What can hang from each mark:
q_529: q_315 q_366 q_424
q_535: q_50 q_64 q_724 q_780
q_424: q_50 q_950
q_64: q_187 q_724 q_933
q_50: q_727 q_780
q_428: q_342 q_366 q_999
q_727: q_50
q_366: q_50 q_428 q_999
q_342: q_64 q_933 q_999
q_933: q_64 q_187 q_428
q_315: q_366 q_424 q_428 q_529
q_999: q_187 q_342 q_428 q_535
q_187: q_428 q_933
q_950: q_727
q_780: q_187
q_724: q_50 q_780

Every row comes from one small tree of marks. The marks that hang from a mark follow it in brackets, in the order of their numbers. Every link used is in the known rows. Which tree was each row made from?
Each row is shifted at random along 3 fixed directions that mean nothing.
Known rows:
q_50[q_727 q_780[q_187]]: [-407 -482 -341 -329 -188   99 -359  177   52  408 -190 -217  331  264
   93  173 -145  -87  145  586  242  -80  818 -485 -701 -288 -395 -134
 -539 -160  494  513  424  -56   76 -233  518  -51   37  486  135   26
    1  110  222  -93 -589 -434  201  183 -140 -171  205 -603  308 -127
 -171  234  216  -69  394  303]
q_428[q_366[q_50] q_999[q_535[q_64 q_724 q_780]]]: [-380  557  -24   15   66  206 -100 -214  158   96 -137  -96  101 -150
   67  157   23  200  -32  198 -151 -437  148 -221 -123  125 -175  -22
   59  -65   10  159  -77   96  281 -184   68   56  -80   -4 -278  -78
 -169 -345    7 -252 -136  391   35   70 -167   48  -48  405 -110    1
 -151  265  -17   86  201  -53]
q_529[q_315 q_424[q_950]]: [ 169  -53  109  260   58  -82  163 -154  -63 -107  -77   25   72   25
   80 -204 -151 -110   97 -181 -122   50   49  190  304  115  137  118
  336    5 -190   25   15  -44 -180  203 -181   69  -10 -276  -41    5
  -75   83 -264  -45   88 -268   48 -103   19  121 -217  138  -63  -66
  -18  -63  -90  177  -34  -24]
q_424[q_950[q_727[q_50[q_780]]]]: [ -56   50   91  158  190   21   52  140  -97  206  317  233   56  106
 -104   31 -320   57  114  -82  -88   93 -323  235  179  -68 -206 -271
   35   54   -7 -340 -136 -265  -70   28   69  111  188  144  204   -7
  158  -75  181  200    6 -205   49  -25  123  -75   27   82   57   11
  322   42  202  132  216  -10]
q_187[q_428[q_366 q_999] q_933]: [ 143 -121  -17  119   33   15  121 -236   97 -201 -291    5  -85 -276
   34 -105  165   18 -100 -413 -253 -273   91 -121  -14  -71  223  551
  156  -48 -111  123 -305  353   81   46  -39  -43 -350 -199 -378   28
 -263  -17  -51 -149   24  293   13 -109 -236  153  -60  310 -218 -100
 -417  -77 -165  -60 -192  115]
q_366[q_999[q_187 q_342[q_933[q_64]]]]: [-110  219  -86  159 -134  106 -161 -124   91  -71   96  -37 -175 -439
 -115  146  353  157   15 -178 -474  -16 -124  -63   37  172  129  193
  201  148   52  -60 -252  158  105   -6  -38  174 -108   45 -193  -11
 -185 -119   21  107   16  479   -8  -53 -181   19  152  239 -170  216
 -400   72  -36 -291  -41   49]
q_780[q_187[q_933[q_64]]]: [-333 -129  -65  -43 -160   54 -189   71  -29  194  114  -91   30 -194
   13  160  279   92  106   -4 -119  -83  175 -256 -252  -99   54  215
 -168  -27  167   -9   84  -85  304 -177  252  192   59  337  -32   36
  -21   27   64   -5 -280  234   67   27 -156 -139  237   90  -60  119
 -267  233  -65 -247  103  141]
q_342[q_64 q_933[q_187]]: [   7  296   98  112  -66   37 -132   66  -44  -66  259   33 -207 -440
  -99  109  349  135   48 -223 -315   54 -278   69  173   89  198  291
  192   83  -34 -248 -345   32  141   -9    4  202   14 -147  -96  -22
   -7   20   87  182  204  432    4  -72 -104  -19  120  363 -218  194
  -18  -62  -63 -341 -191    1]
q_529[q_315[q_424 q_428] q_366]: [-123 -220   16  305  183  137 -324   81  176  110  154  -42  102  189
   99 -221  146   88  268  358 -217   52  477   26 -221  149 -241  -59
   42   89  237  204  483 -168   89  109  182  443  219 -106  554  -56
 -131   75 -149 -163 -197 -269  155 -124   86 -156  104  102  227  174
   23   73 -214  146  264    7]
q_950[q_727[q_50[q_780[q_187]]]]: [-231 -421 -247 -132 -175  101  -52  -70   -8  207 -223 -135  207  329
  126   68 -110  -93    9  320  227 -138  536 -210 -379 -237 -162  -24
 -225  -83  267  270  174  -38 -108 -161   65 -272  -86  303   51  -37
 -137  -67  114 -162 -751 -214  221  257 -177   65   13 -290  112 -204
 -438  180  152   97  371  318]
q_780[q_187[q_933[q_64[q_724[q_50]] q_428[q_366]]]]: [ 131 -198 -204 -167 -232 -194  110 -267    5 -262 -451 -108  -13 -300
  156  121   46 -116 -159 -315  143  -77  -13 -345  -75   61  235  565
  196 -244  -72  367 -378  384   76 -141 -219 -195 -350  -86 -641  108
 -221   56 -144 -101   72   84 -175  110 -449  131 -168 -195 -436 -275
 -293   -6   73 -252 -347  103]
q_366[q_50[q_780] q_999[q_342]]: [  27  322  -32  156 -135  127   36 -220   -9 -103  -47   22  -33 -134
 -138  -20 -104    3 -150 -260 -212   49 -190   82  296  265   50  -19
  266  169 -248   24 -334   91 -153   52 -269   67 -136 -250 -226   93
 -136 -267   12   78   97  130 -144  -61 -179  295  -69   94 -130   64
 -277   48   95   49   63  -76]
q_933[q_187[q_428[q_342 q_366[q_50] q_999]]]: [-266  -34  -20  247  231  183 -331  192  372  159  289   26   78 -177
  -47   98  321  311  184   44 -602 -116  155 -193 -347 -102 -361   55
 -246  -26  371  -61    9  -69  442  -80  498  477   47  248  367  -31
  -85  -75  291  -60   66  234  222 -157    2 -335  251  391  159  230
   76  124 -242 -118  271   -1]
q_187[q_428[q_366] q_933]: [  85 -412 -169   -2  128   -6 -111  120  165   15 -168   34    6 -134
  108   48   31   39   61  -94  -32  -57  227 -374 -413 -177 -162  382
 -244 -151  114  238   21  239   79  -56  264  103 -178  125 -138   50
 -215  111   41 -131   85   65  -43 -131 -128 -197  142 -142   20  -75
   26  -10  -54  -77  -37   22]
q_315[q_366 q_424[q_50] q_529]: [-143 -150   10  290  431  278 -342  100   98  290  369   24  150  270
   12 -156   63    8  289  393 -175  148  262  240   13  -36 -305 -316
  135  286  251  -76  448 -245  234   27  435  631  392  -51  849  -38
  -11  -41   97 -133 -175 -225  120 -133  121 -192  187  211  247  304
  235   83  -59   68  204   43]
q_999[q_535[q_50[q_780] q_64[q_724 q_933[q_187]]]]: [-483  148 -224 -306 -234   68 -410  -48  140  293 -115 -309  117  -58
  188  345  148   80  -26  232  219 -268  437 -624 -361  -12 -290   68
 -222 -193  374  387  129  123  349 -393   97 -136   11  331 -291  -70
 -270 -102  134  -71 -434  184  138  217 -106 -132  178  -95  -77  -46
 -192  373  366 -137  256  136]
q_315[q_366[q_428] q_424[q_50[q_727] q_950] q_529]: [-152 -345  -61  340  334  363 -379   54   80  233  164  -58  310  387
   -1 -226  -53 -115  285  379 -154  129  488  259 -100    1 -307 -325
  222  289  280  137  557 -195   91   13  489  605  303    2  867   62
  -72  129  124 -302 -408 -432  140  -71   20  -79  109  173  261  184
  -40   15    0  176  237  197]
q_950[q_727[q_50[q_780[q_187[q_428 q_933[q_64]]]]]]: [-221 -439 -260 -120  -44   71 -120   64   35  223    5  -32   80   -2
   67  159    4   24   33   40   61  -18  215 -308 -411 -268 -176  195
 -299 -116  247  148   15  -29   59 -209   87  -34  -52  377  -58   89
 -170   19  216  -24 -425  -54   61  105 -170 -135  204 -170    9  -89
 -255  182  142  -40  263  217]
q_424[q_50[q_727 q_780[q_187[q_428 q_933]]] q_950]: [-494 -124   14   -4   -4  175 -324  355  -90  564  406   35  242    7
  -43  148 -168   75  182   25 -126    3  191  -52 -197 -302 -322 -141
 -175   91  226 -189  170 -398  312 -169  628  467  270  512  317    0
  183   77  306  182 -337 -176  125  -78   18 -189  405   14  141  180
   49  251  239 -125  378  214]
q_424[q_50[q_727 q_780[q_187[q_428 q_933[q_64]]]] q_950]: [-344 -153  -45  -73  -86  145 -131  134 -104  332  191  -40  208 -122
  -18  125 -103   -8   77 -137  -93   26  106  -41  -67 -240 -117   61
   15   41  106  -62   -2 -208  218 -139  293  307  105  320    2  127
   54  128  214  122 -304 -156   15    2 -145  -38  258    7  -65   59
 -122  157  260 -142  191  253]
q_933[q_64[q_187[q_428[q_342[q_999]]] q_724[q_780]]]: [-105  140   -1 -201   -2 -112 -103   49  127 -124   77  -55 -110 -345
   43  206  297  156   39 -219 -248  -58 -218 -303   16  153  -66   94
 -189  -96  109   50 -442  215  376 -152  -24  107 -143   45 -425   96
 -100  -51  226  343  319  306 -120   -1  -75 -131  144   36 -361   78
  199   14   -4 -374 -260   21]
q_999[q_187 q_428[q_342 q_366]]: [-281  476  245  428  237  194 -124   15  104 -122  372  168  -54 -298
 -163  -54  386  338    7 -393 -793 -230 -235  330  140  100  -20   69
  261  204   20 -527 -249  -72  306  126  148  393   94  107  196 -274
    2 -270   26    4  155  420  148 -164 -125  -47  104  765   12  351
 -128  -66 -164 -297  -16   18]
q_64[q_724[q_50[q_727] q_780[q_187]] q_933[q_428[q_342]]]: [-491  356  112 -121 -236   52 -271 -106 -105   20  184 -198  123  -80
   84  107  323   20 -160 -290 -201 -319  -19   41  103   82  216   75
  203   43   27 -142 -365  -47  411 -285  154  -60  -50  169 -100 -122
  163 -247   76  108 -232  442   84   31 -154  220   43  489 -293  102
 -470  199  -31 -421  -74  243]
q_187[q_933[q_64 q_428[q_342[q_999]]]]: [  28 -271 -239  -55  -10   23  -86  -25  238 -156 -164 -211 -116 -346
    1  202  335   90   68 -105 -225  -21  123 -432 -315  -81   -3  450
 -159 -181  233  349 -121  264  213 -140   58   16 -168  -18 -320  120
 -315   95   48  -76   60  275  -72   61 -221  -71  141  -15 -170    9
 -195  -39 -157 -152 -163  116]
q_424[q_50[q_780] q_950]: [ 135  -17  -37    1   -8  -15  139   91 -108  128   14   76  104   27
  -23   61 -457  -59   90  -10   50  175 -159   51  263  -11 -200 -163
  108    0  -35  -48 -119  -79  -96   60  -15  158   80  -66 -162   95
   41   69   72  187  137 -391 -122   33   -8   54  -69 -356  -81 -101
  413  -39  291   61   54  -31]
q_342[q_64[q_724] q_933 q_999]: [  34  150   22 -193 -234  -43  -96  -90   87 -166 -268 -176 -102 -182
  151  118  359   19    0   57   72 -146  268 -303  -79   89  182  436
   92  -57   36  353 -286  367   83 -159  -33 -216 -269 -312 -465  -12
 -218  -12   89   26 -184  486   37  119 -237  254   47   25 -304  -53
 -438 -145  -65 -299 -305  249]
q_428[q_366[q_50] q_999[q_187 q_342[q_64] q_535[q_780]]]: [-355  579    2  172   85  252 -227  -70  263   84   58  -50   52 -165
  -23  162  416  306  -50    2 -585 -335   81 -138  -57   98 -177   60
   61   11  120  -36 -189  179  368  -40  119  296 -104   73 -123 -242
 -108 -426  119 -211 -150  568  111  -80 -262  -25  161  478  -27  191
 -252  242  -22 -233  139   47]
q_64[q_187 q_724[q_50] q_933[q_428]]: [ -82  271  137 -129 -207 -137 -185  -88 -103 -126  102  -85 -133 -194
  148  103  266   -5 -210 -430  -65 -235 -265  -56  268  253  269  174
  219  -62  -25 -154 -464   92  255 -126  -90  -83 -104  -64 -105  -91
   -9 -120   40  281   24  368   25   62  -96  124   20  261 -420  125
 -236   39  115 -324 -236   43]
q_535[q_724[q_50] q_780]: [ -99   -9 -326 -369  -14  -97 -138   14  -49  197 -226 -244  118   62
  315  184 -340  -52   21  414  505  -73  212 -374 -374   30 -194 -190
 -279 -211  194  364   41   84   33 -242  108 -199  -93  206 -340   34
  -28  -61  -55 -100  -57 -139 -125   98  -21 -107  -51 -493 -147 -232
  187  285  177  -38   91  -96]
q_366[q_50 q_428 q_999]: [  92  -61 -184  183 -132  110 -171    7  150  -84  -85   52    1  -33
  -56   15 -176   46   10   61 -107  140  -24 -200 -133  355 -208  -67
  -42   44  -42  239   35   63 -131  -52   17  271  -83  -82   38  200
 -194   18  155  -62  123  -66 -180  -21  -61   44  -33 -201   26   68
 -104   -5  -25  172  122 -206]
q_366[q_428 q_999[q_187[q_933] q_342[q_64] q_535]]: [ 115 -131 -575   80  -63  -13 -353  212  254   21 -183   61 -194 -444
 -116  396  -32  203  130  129 -235  177  -76 -766 -447  224 -493  181
 -407 -149  269  424 -117  407   20 -136  131  373 -157  259 -497   67
 -319  100  256  107  420   90 -280 -134 -196 -356  238 -743  -23   10
  289   77  170 -240  -76 -211]
q_428[q_366 q_999[q_187 q_342 q_535]]: [  -1   56 -246   81    6   37   -5 -226  266  -90 -398  -69   27 -163
   -7  122  186  120  -64   39 -363 -293  260 -331 -147  -18 -165  240
   29 -138  206  299 -144  444   91   44  -25  -58 -290   47 -394 -220
 -242 -168  -10 -208  -77  172  117   14 -301  -24  -56  -60  -27 -163
 -212   64   58 -139  -35  134]
q_933[q_187 q_428[q_342 q_366[q_50] q_999[q_535]]]: [ 269   50 -241  231   99  -23   94 -165  321 -309 -250   33  -68 -496
 -152  170   23  163  -56 -244 -508  -12 -268 -258   32  133 -238  321
   97 -256   47  234 -423  382   78   68 -162  161 -242 -251 -342  -33
 -278  -35   62  -72  627  -32 -125  -16 -258  -88 -193   10 -150 -147
  339 -122  -32  -21 -190 -184]
q_727[q_50[q_780[q_187[q_428[q_342]]]]]: [  28 -113 -233   10   17  -38   59   81  -55   31    5  117   -9  -68
 -139  133 -213  103   -4  -83 -129  129 -135 -196 -129  -62 -258   93
 -253 -104   84    4 -248  -12   14  -78  -12  105   -2  139 -302    5
 -103  -62  151  167  247 -173 -121  -20 -156  -92   56 -421  -37 -145
  271   78  106 -138  114  -78]
q_428[q_342[q_64[q_187]]]: [-139  330  134  135   57  118  -68   60  -40  -48  276   79 -168 -220
 -145   87  336  232   73 -176 -450 -101 -264  151  189  101    7   63
  -18  106  -16 -386 -356  -66  293    6   82  290   50  -41    4  -76
   37 -110  146  236  238  453   51  -65  -62  -23  127  353 -149  274
  123  -59 -171 -298  -95  -32]
q_999[q_187[q_933] q_342 q_428 q_535[q_64 q_724[q_780]]]: [-376  314 -344 -131 -128   87 -263 -127   75  -15 -261 -286  -19 -466
   18  395  209  127 -148 -108 -148 -232  143 -516 -278   37  -58  178
  -34  -19  188  292 -137  369  191 -225 -186  -78 -200  417 -806 -210
 -332 -280 -144 -122 -194  436  -99   23 -278  -84  158  -11 -269 -108
 -367  306  266 -392  -17   93]
q_428[q_342[q_933[q_64 q_187]] q_999[q_535]]: [-704  154   18   72 -108  399 -437  -88  314  281  234 -331  120 -242
    6  202  785  388  178  275 -664 -435  551 -282 -366 -145 -100  278
  -69   15  518   42  179  -47  563 -255  379  245   84  334  252 -160
 -145 -170  200 -216 -683  756  485   83 -166 -102  333  814   15  270
 -724  296 -339 -234  275  421]
q_529[q_315 q_366[q_999]]: [ 102  -56    5  238  -36  -18  -58 -118  153  -87  -56   77  -84  -59
   56 -193   -4   28  101   52 -161  -13   74  -98   46  276  -22   57
  241   71 -117  137   -3   38  -73  123  -41  208   49 -241   88   13
 -165   34 -165    9   68  -62  -25 -106  -19   27   -2  -12    5  127
  -95   53 -121  219   73 -105]
q_428[q_342[q_64] q_999[q_535[q_724[q_50] q_780[q_187]]]]: [-553  710  -18  -40  -14  132 -134 -158  -51  194  128 -128   18 -284
   26  226  207  324   21  116 -304 -420  -60  -92  -15  108  -59   43
  -41   -7   72 -142 -350  -56  514 -248  151  176   11  162 -354 -184
   70 -348   88   10  -76  580   86  -22 -186   46   69  419 -273   90
 -118  333 -134 -311   38   45]
q_535[q_64[q_187 q_724[q_50]]]: [-537  509  253  -99  -55   81 -329   10  -44  218  365  -22  -64   18
   28  132  278  153  -40  -66  -63 -259  -80   17   90  104   77 -179
   97  143   99 -314 -119 -254  505 -257  163  110  164  252  171 -113
  133 -252  110  217 -261  551  198   47   70  -34  213  554 -199  304
 -271  271   55 -220  130   90]
q_529[q_366[q_50[q_780]]]: [ -42   -3  -14   12 -190  140  -94 -114   89  -13 -147  -43  157  210
  100 -120   -4  -41  -66  132   74  -65  312  -97  -47  118  -64    6
  158   35  -52  249  161   31  -95    9  -75   28   -2 -181  109    0
 -136 -102  -42 -193 -351  -58   45   41 -175  192    4    2   13   -7
 -302  103  111  177  213   73]
q_315[q_428[q_366[q_999]] q_529]: [  20 -134  -21  307  193  181  -93 -199  181 -145 -168  -13   11  -24
   81 -158  155    5  137  201 -224  -49  325   86 -104  238  -66   50
  141  125   78  297  143  116   -6   59  129  317  -13 -201  244   95
 -293   -9  -14 -212 -111  -87   67  -56 -149    1  -83   52   97  106
 -195 -108 -229   35   12   75]
q_424[q_950[q_727[q_50]]]: [  69 -146   22  124   36   20  221 -129  -91  -32  -76   56   85  152
    7  -46 -183  -88  -17 -143   53   -1  -85  234  154  -81   61  -57
  214   19  -97 -106 -111  -30 -204   51 -168 -169  -77   21   23  -20
  -16  -24   -8  -56 -260 -132   73   84   -8  142 -143  100  -73 -176
 -135  -25  113  171   90  118]
q_428[q_342[q_64 q_933[q_187]]]: [-208  -54 -106   41  -62  196 -308  149  154   95  112 -164  -19 -218
  -11  212  455  216  222  228 -343  -50  305 -241 -334  -95 -126  261
 -190  -17  350   62  -22   58  267 -151  322  217    2  129   36  -43
 -136   26  159  -36 -117  442  181   19 -133 -137  225  155  -11  146
 -124   23 -242 -342   59  153]
q_950[q_727[q_50[q_780[q_187[q_428]]]]]: [  41   37  -46   94   79  -84  157   16 -166   29  174  273  -85 -127
 -152   28 -278   31  -94 -320  -67  103 -450  167  163  -47  -84   18
    0   10 -149 -273 -386 -112  -94   13 -176   13    6   66 -131  -12
   22  -65  156  258  214 -202 -116  -20  -50  -13  -20  -46  -65  -74
  236   -7  216   11   59  -62]
q_535[q_50 q_64 q_724 q_780]: [-474  808  119  -49   39   82  -99 -175 -170  148  232 -138 -109 -193
   29  119    0  129 -106 -103  119 -276 -251  192  122  161  133 -205
  170  140 -143 -285 -180 -235  372 -241  -69  -33  111   88 -310  -64
  -51 -296 -151  -33   -8  459  -83   72   52   56   26  621 -268  175
  -92  356  118  -18  182 -172]
q_64[q_724[q_780] q_933[q_428[q_366[q_999[q_187 q_342]]]]]: [-196  617  262  222 -145   38 -119 -244   47 -300  125  -23 -112 -374
   43   15  483   54 -171 -614 -543 -394 -314  137  423  328  387  189
  537  189 -203 -252 -610  201  234  -34 -112   11 -208 -136 -270  -80
 -123 -371  -59  151   -5  723   18 -107 -243  289  -15  721 -397  267
 -550   48  -83 -355 -252  126]
q_529[q_315[q_428[q_999[q_342[q_933]]]] q_366]: [ 408 -111 -158  266  -46  -95   30 -127  159 -257 -287   -1 -177 -260
 -126  -98   82   69   60   70 -337  122   87 -144   88  326  -31  327
  247  -61   24  372 -201  340 -154  212 -324  179 -119 -502 -404  -40
 -313  129 -216  -10  428 -169 -155  -44 -130   36 -152 -229  -86 -123
  102 -181 -172   13  -94 -122]
q_424[q_50[q_727 q_780[q_187[q_428]]] q_950]: [-108 -130  -91  -58  -51    7   22  134 -157  227   52   69  199  -41
  -71   90 -414  -80   37  -93   13  137  -14   41   43 -157 -217 -100
   -1    1   15  -17  -88 -149   23  -19  189  222   61  187  -79   67
   93  154  168  200    0 -496  -79    5  -79  -14   72 -328   -7  -97
  246   30  353  -57  132   99]

Which tree is each row?
[-164  199   87 -285 -264  -12   -3 -314  -64  -57 -233 -252  167  239
  301  -73   51 -161 -221  -85  310 -231  178   -2  171  103  295    2
  319   43 -120  158 -170  149   52 -185 -252 -387 -236  -64 -319  -29
   45 -255 -117 -121 -467  260   51   95 -131  387 -184  195 -363 -188
 -608  178   82 -128 -137  256]
q_64[q_724[q_50 q_780]]
[ -19   27 -301  195   95   67 -465  407  321  196  323  112 -112 -301
 -232  312  117  337  163  108 -531  252 -252 -466 -303  173 -519  -61
 -376  -77  398   30  -31   27  296 -129  290  632  118  278  -19  106
  -74    5  408  118  480  123 -183 -131   35 -450  319 -197  112  232
  382  118   14 -197  209 -300]
q_366[q_50 q_428[q_999[q_187[q_933[q_64]] q_342]]]
[ -34  181  -80 -151 -262  -66  114 -289 -358  -66 -119  -77   -6 -145
  -30  -39 -141 -166 -281 -518   88  -62 -254  147  349   60  419  132
  339   71 -330 -139 -456  118   36  -68 -198 -204 -225  -47 -535  -80
  222 -149  -99   93   28   87 -182  -23 -193  325 -190  134 -418 -193
 -309  192  225 -286 -248   79]
q_724[q_50[q_727] q_780[q_187[q_933]]]
[-249  349 -320 -187    6  -31 -212  -28   80   36  -39 -166  -63 -338
   17  452  -71  182  -36   59   -9 -121 -200 -428 -190  133 -329   38
 -233 -181  137  165 -195  134  346 -315    7    7    1  194 -620  -81
 -203 -128   -6   31  365  238 -229   74  -23 -206   29 -113 -206  -82
  427  237  217 -172   28 -245]
q_999[q_535[q_50 q_64[q_933[q_428[q_342]]] q_724[q_780]]]
[  40  -10 -107  -12  -84  -60  134  -68 -145  -46  -40   94  -23  -44
  -80   24 -177  -15 -145 -264  -20   60 -168  -47   55  -14   22  143
   -6  -29  -90  -40 -273  -15  -69  -33 -191  -31  -56   27 -309    5
  -96  -90   49  125   29 -130  -99    0 -201   79   -2 -227 -140 -147
  -58   92  185  -86   47    4]
q_727[q_50[q_780[q_187[q_428]]]]
[ 162 -242  -88  319  134  203  -39 -202   88  -70 -198  -68  236  153
 -107 -148  -79  -71  193  161 -259  107  331  194   82  239  -82 -109
  247  138   97  295  252  127  -43  194  -45  359 -105 -392  237   85
 -220   24  -38 -252 -128 -433   43  -30  -37  130 -219   77    5 -117
  -33  -70  -57  127   89    9]
q_315[q_366[q_50] q_424[q_950] q_428[q_999]]
[  76   12 -193  181  -91   62 -174   -8  108  -95  -44   52  -88 -398
  -65  114  -49  110  -51 -279 -271  125 -170 -221  -51  257  -80   82
   62   46  -53   70 -158  221  -43   36  -63  285 -149   15 -173    1
 -220 -106   90   54  199   26 -181  -96  -92  -11   73 -118 -100   97
 -147   35  152 -144    2 -211]
q_366[q_50 q_999[q_187[q_933] q_428]]
[ -48  174  -83  -96 -123 -155  -28   18 -257  101  144   55  -65 -171
  -37  112 -186   17  -63 -321  -13   81 -398  -62  213  109  130    2
    9   19 -142 -243 -353  -20  207  -96   44  113  -13  138 -402  -74
  262 -152  -19  237  295   82 -220 -117  -35  -15  -29  -75 -302  -59
  223  275  162 -339 -139 -132]
q_724[q_50 q_780[q_187[q_933]]]
[-311   64  134  169   53   64  -18  116 -159  298  350  174  129  127
  -90   50 -180   74  128  -57 -151  -31 -130  230   89 -104 -129 -241
    1  104   46 -382  -49 -379   71  -34  210  161  223  328  293  -76
  175 -120  162  157 -302 -116  176   18   33  -53   99  206   73   70
   48  178  151   32  329  126]
q_424[q_950[q_727[q_50[q_780[q_187]]]]]
[-322  179   54  199  -76  160 -222 -126  108  -59  100  -52  -15 -208
    1  -18  271  122  -25 -172 -393 -187  104   38  -64  166  122  -17
  177  209   73  -82    2    1  127   25   69  184  -36  180  170 -101
 -139 -173    8  -26 -365  241  166  -52  -96   59  141  367  -22  269
 -639  103  -16 -142   94  129]
q_366[q_999[q_187 q_428]]
[ 308  -60 -213  331   70  115  -13 -168   31 -137 -100   63  -30  -54
 -163 -146 -126  -42   66  -35 -313   73  -61  139  267  233  -66  -27
  363  179   36   34  -53  174  -21  171 -125  328 -104 -380   -1   24
 -212   57   42  -50  184 -267 -109  -20 -107  136 -189  -20 -137   -2
   62 -118   63   50 -110  -79]
q_315[q_366[q_428[q_999[q_187]]] q_424[q_50]]
[-290  271 -162   75   28  112 -219  -56  150  115   69   28  -45 -425
   62  218   62  256   52    7 -288 -201  -73 -237 -236  111 -298   50
 -124   49   61    4  -76   49  205 -139  156  249  -52  303 -122  -95
 -221 -134  130   92   51  303   20 -140  -62 -160  195   72  -73  127
  -28  198   36 -139   51  -67]
q_366[q_999[q_187[q_428[q_342]] q_535[q_724]]]
[ -91 -368 -243 -125  -88  -94 -112  126   23   75  -53  -32  -17 -340
   19  216  114   52   67 -116  -43   90   73 -441 -388 -122  -53  371
 -339 -167  152  198  -25  113  222 -148  158  194  -83  319 -292  131
 -159  185   73   44   68    1 -130  -39 -172 -260  223 -286  -98  -49
   26  120   14 -271  -28   17]
q_780[q_187[q_428 q_933[q_64]]]
[  70 -326 -261  221  112   34 -172   23   54  106  -26   33   98  -48
  -67  -74 -349  -22  250  187 -223  214  212 -146  -28  191 -329  -88
   56   96  146  221   72   22  -29  142  105  490   97 -149   93   44
 -205   59  -53   82  177 -634 -127  -56  -85  -91  -17 -435   86   42
  275   33   95   50  125 -113]
q_529[q_315[q_366[q_999[q_428]] q_424[q_50[q_780[q_187]]]]]
[-313 -113 -188 -244 -199   66  -70 -216 -105   15 -201 -248  219  107
   96   12   32  -99 -188 -145   15 -145  301  -38 -179 -113  137   98
  -16   13   31  160 -125   88  192 -176   72 -161 -240  248 -262  -85
   72 -114  -36 -142 -357   45   24   25 -217  184  -45   49 -180 -203
 -498  238   57 -276    7  272]
q_724[q_50[q_727] q_780[q_187[q_428[q_342]]]]
[-671  215 -119 -313 -268  151 -428 -165  140  171 -149 -504  167  -66
  315  302  439   21 -116  142  133 -461  560 -557 -427   -8   65  135
  -44 -183  358  436  144  133  433 -438   78 -216  -92  386 -152 -102
 -271 -209  -56 -272 -799  483  208  228 -220    4  187  295 -217   25
 -716  472  110 -173  171  325]
q_999[q_535[q_64[q_724[q_50] q_933[q_187 q_428]] q_780]]
[  22 -345 -264  -44  -15  -10  115  155  -44  151 -140   66  156  -77
   -1  229 -383  -10  192  107   -8  169   59 -135 -121 -181 -392   49
 -240 -109  132  144 -202   36   11  -30  123  202  -82  167 -291  119
 -116  193  190  145   67 -444 -102   89 -157  -63   -6 -582  -39 -202
  456 -107  205  -98   97   85]
q_424[q_50[q_780[q_187[q_428[q_342[q_64]]]]] q_950[q_727]]
[  35 -261 -238    3 -176   94  -86  -53   85  -42 -234 -227    7 -224
    8  137  213   61  106  126 -172  -37  366 -283 -267  -74  -49  313
  -95 -109  251  268  -39  253   16  -73   67  -59 -179   17 -221  -39
 -261   74   -5 -110  -52  158   89  118 -185    2  -15  -87  -83 -122
 -159  -23 -153 -199  -15  126]
q_428[q_342[q_933[q_187]]]
[ 311 -249  -24  260  270  -47   39  -11  -14   -3  -18   85   70   61
  -47 -188 -256  -94  245  -13 -165  226   -7  140  196  141 -113  -48
  210   66  -55   24   66   43 -104  255  -19  302   77 -294  150   21
  -97  117 -210  -18  328 -486  -97 -132   76  -70 -144  -86   33  -65
  456  -62  -15  131  -63 -161]
q_529[q_315[q_366 q_424[q_950]]]
[ 137   37 -129  215 -160  139   25 -367   65 -252 -321   26  -31 -113
 -119 -127    4  -56  -83 -121 -150 -132   10  -49  137  392   88  155
  371  155 -224  226  -61  278 -183   55 -278   88 -183 -304 -161   55
 -325    1  -59 -170  -53   55 -127   -3 -273  237 -162  105 -156  -21
 -398  -27   18  193 -169   21]
q_315[q_366[q_428 q_999[q_535]]]
[-359  -25  -51 -115 -196  126 -170  -76  -82  108   51 -136   68 -224
  -63   77  164  -47  -78 -213 -124 -142  143  -74 -125 -135  146  247
   55    2   61   72  -83  -76  169 -154  107   13   -1  161  -70   86
  -33   11   86   19 -331   59   51   82 -298   87  169  221  -90   84
 -508  137  125 -168   43  293]
q_50[q_727 q_780[q_187[q_933[q_64 q_428]]]]
[-121   74 -194 -143  194  -71 -309  365  259  188  157   67  -78 -140
  -17  342   84  254  217  354  -77  100   -4 -540 -383  -20 -507  -20
 -522 -184  330  212   42   66  296 -159  403  295  137  175  -45  -68
   39   52  353  186  239   67  -47  -86   56 -425  340 -399  134  108
  573   64  126 -176  -22  -79]
q_342[q_64 q_999[q_535]]
[  56  455  215  241  101  120  155 -233  -79 -330   22  169   25 -199
 -181 -226  -81   12 -301 -615 -326  -69 -370  459  468  204  180  127
  577  140 -411 -236 -471  100 -164  197 -337   43 -103 -405 -127  -53
   21 -216  -34  -29  276  -10 -133  -78 -250  344 -211  547 -136   36
 -211 -237  147    0 -167  -27]
q_999[q_428[q_366[q_50[q_727 q_780]]]]
[-521   -4 -102 -106 -123   73 -229 -138   76  232  -43 -157  160  -37
   15   96  174  103 -129  -15 -107 -280  381 -172 -347 -162  -93  152
 -161  -45  182  149  122  -32  375 -189  247   54  -58  376   12 -189
  -48  -43  110 -178 -468   59  203   34 -120  -61  192  242   62  -22
 -493  295  112 -102  234  230]
q_780[q_187[q_428[q_999[q_535[q_50[q_727]]]]]]
[ 244 -176 -183   65  101  -54   85   61    4 -108  -84   86 -162 -403
 -103   88  -40   96    0 -360 -174  113 -241 -191  -69  -64  -84  388
 -151 -108  -85   28 -320  251   33   -4  -57  125 -179  -41 -446   65
 -197   98   32  105  573   95 -248 -163  -69  -88   44 -136 -157 -100
  304 -117  -85 -159 -215 -160]
q_187[q_428[q_342] q_933]
